Below is a small trained network, with its code and all its weights. Each question gives an input and a class and asks what happens when units are switched off, that is, made to give their printed mean instead of their output.

import numpy as np


def w(rows, s, z=0):
    codes = np.array(rows[::2]) - 128.0
    scale = np.full(codes.shape[1], s)
    scale[-1] = z or s
    return codes * scale


def norm(h):
    return h / np.sqrt((h * h).mean(-1, keepdims=True) + 1e-5)


def f(y):
    return y / 2 * (1 + np.tanh(0.7978845608 * (y + 0.044715 * y**3)))


def log_softmax(a):
    a = a - a.max(-1, keepdims=True)
    return a - np.log(np.exp(a).sum(-1, keepdims=True))


def net(x, mask):
    res = np.array(x, float).reshape(1, 3) / 4 @ E
    u = 0
    for l in range(4):
        y = f(norm(res) @ A[l][:, :-1].T + A[l][:, -1])
        res = res + np.where(mask[u : u + 3], y, B[l][:, -1]) @ B[l][:, :-1]
        u += 3
    return log_softmax(norm(res)[-1] @ U[:, :-1].T + U[:, -1])


A, B = {}, {}
E = w([
[180,168,112,54,132,120,162,55,106,10,117,59],'x0',
[176,88,202,127,193,126,175,42,157,130,104,178],'x1',
[156,138,116,144,145,113,11,53,155,91,108,169],'x2',
],0.013)
A[0] = w([
[127,249,73,7,126,80,96,150,43,76,134,3,2],'L0N1',
[19,101,235,140,93,140,188,190,66,123,143,116,77],'L0N2',
[189,132,143,81,137,103,84,65,204,76,125,119,76],'L0N3',
],0.0056,0.0055)
B[0] = w([
[143,82,102,74,57,185,128,124,220,44,196,107,255],'L0N1',
[73,239,205,124,173,83,137,62,31,215,6,23,192],'L0N2',
[36,229,107,220,168,119,205,139,1,93,124,189,205],'L0N3',
],0.0078,0.0054)
A[1] = w([
[124,80,144,141,128,203,131,174,156,153,209,112,3],'L1N1',
[76,112,106,147,75,133,42,193,132,237,136,163,90],'L1N2',
[199,121,33,33,2,120,141,116,115,70,185,10,101],'L1N3',
],0.0074,0.0029)
B[1] = w([
[104,116,118,175,163,96,109,106,136,177,126,18,133],'L1N1',
[157,177,147,227,42,57,62,144,177,117,94,135,211],'L1N2',
[83,253,147,116,96,255,153,159,184,70,207,193,247],'L1N3',
],0.012,0.011)
A[2] = w([
[117,91,141,93,44,168,254,237,64,223,172,53,130],'L2N1',
[130,80,30,88,97,50,54,139,188,184,136,154,2],'L2N2',
[220,48,197,10,129,169,162,45,190,83,169,78,48],'L2N3',
],0.0059,0.0022)
B[2] = w([
[138,116,147,45,112,145,233,98,104,93,118,120,254],'L2N1',
[80,71,156,139,124,161,70,123,133,134,183,164,166],'L2N2',
[125,114,2,204,96,112,54,147,108,150,143,226,206],'L2N3',
],0.015,0.0035)
A[3] = w([
[94,140,56,41,114,212,65,204,88,85,239,64,27],'L3N1',
[133,113,137,103,124,163,48,3,114,6,112,51,9],'L3N2',
[198,33,154,105,140,172,241,91,105,154,171,214,136],'L3N3',
],0.0068,0.0014)
B[3] = w([
[27,81,197,141,123,200,167,161,130,152,188,126,254],'L3N1',
[154,217,74,80,132,133,148,101,24,162,179,237,194],'L3N2',
[129,37,108,122,245,138,60,133,223,128,182,61,204],'L3N3',
],0.013,0.0059)
U = w([
[124,147,173,232,64,79,10,136,202,145,91,146,163],'0',
[158,53,74,142,216,123,91,96,193,94,158,171,133],'1',
[151,220,65,122,142,108,100,73,29,72,111,215,184],'2',
[152,106,96,101,84,148,113,123,128,133,112,134,2],'3',
[77,202,149,153,85,93,191,182,45,147,68,92,65],'4',
[119,85,194,68,176,138,208,100,142,187,86,46,121],'5',
[80,197,133,112,93,251,150,124,164,48,187,154,209],'6',
],0.014,0.0045)

Each question gives the input, the list of numbers given to net, and the class t.
The units are the neurons (one row each of A and B). Each row of codes is followed by its name. A weight is (code - 128) times the scale printed after its matrix; where a second scale follows, it is the last column's (A, B and U).
mask holds one flag per neuron, layer by layer. A switched-off neuron (its flag False) gives its mean, the last column of its row in B, instead of its output. The means were averaged over made-up inputs and are rounded, as every weight is.
A unit's drop is (log p(t) with every unit on - log p(t) with that unit switched off) / (log p(t) with every unit on - log p(t) with every unit switched off).
The circuit of an input: a set's keep is (log p(t) with only the set's units on - log p(t) with every unit switched off) / (log p(t) with every unit on - log p(t) with every unit switched off). Starting from all 12 units, units are removed one at a time, each time the one whose removal leaves the highest keep (on an exact tie, the one counted first), for as long as the keep stays at least 0.8.
units of the circuit, in order: the units of the circuit, biggest drop first
top k neurons: the k neurons with the biggest drops, biggest first
k most important neurons of layer l: the k neurons of layer l with the biggest drops, biggest first
drop of u: that unit's drop, to one decimal
input [-3,-7,1], class 0: units of the circuit, in order => (L1N2)
input [-6,2,-7], class 5: units of the circuit, in order => (L2N1; L1N3)
input [-4,1,-5], class 5: units of the circuit, in order => (L2N1; L1N3)
input [4,4,-7], class 5: top 3 neurons => (L2N1; L0N1; L0N2)
input [-2,8,6], class 1: units of the circuit, in order => (L1N2; L1N3)
input [5,5,-5], class 1: units of the circuit, in order => (L0N1; L3N3; L2N3; L1N3)
input [-1,1,5], class 2: top 2 neurons => (L1N3; L1N2)
input [1,6,-6], class 1: top 3 neurons => (L3N3; L2N3; L0N3)
input [8,1,6], class 2: top 2 neurons => (L0N3; L3N2)
input [0,2,-2], class 5: 2 most important neurons of layer 1 => (L1N2; L1N3)
input [-5,8,4], class 1: top 2 neurons => (L1N2; L3N3)
input [-8,-5,-5], class 0: top 2 neurons => (L1N2; L0N3)
input [-1,5,2], class 1: 2 most important neurons of layer 1 => (L1N2; L1N3)
input [-5,8,-2], class 1: units of the circuit, in order => (L3N3)
input [-6,2,-6], class 4: top 2 neurons => (L1N2; L0N1)
input [-6,8,-7], class 5: drop of L0N3 => 0.0
input [2,3,1], class 2: drop of L1N3 => 0.3
input [-2,-6,3], class 0: drop of L1N2 => 0.6
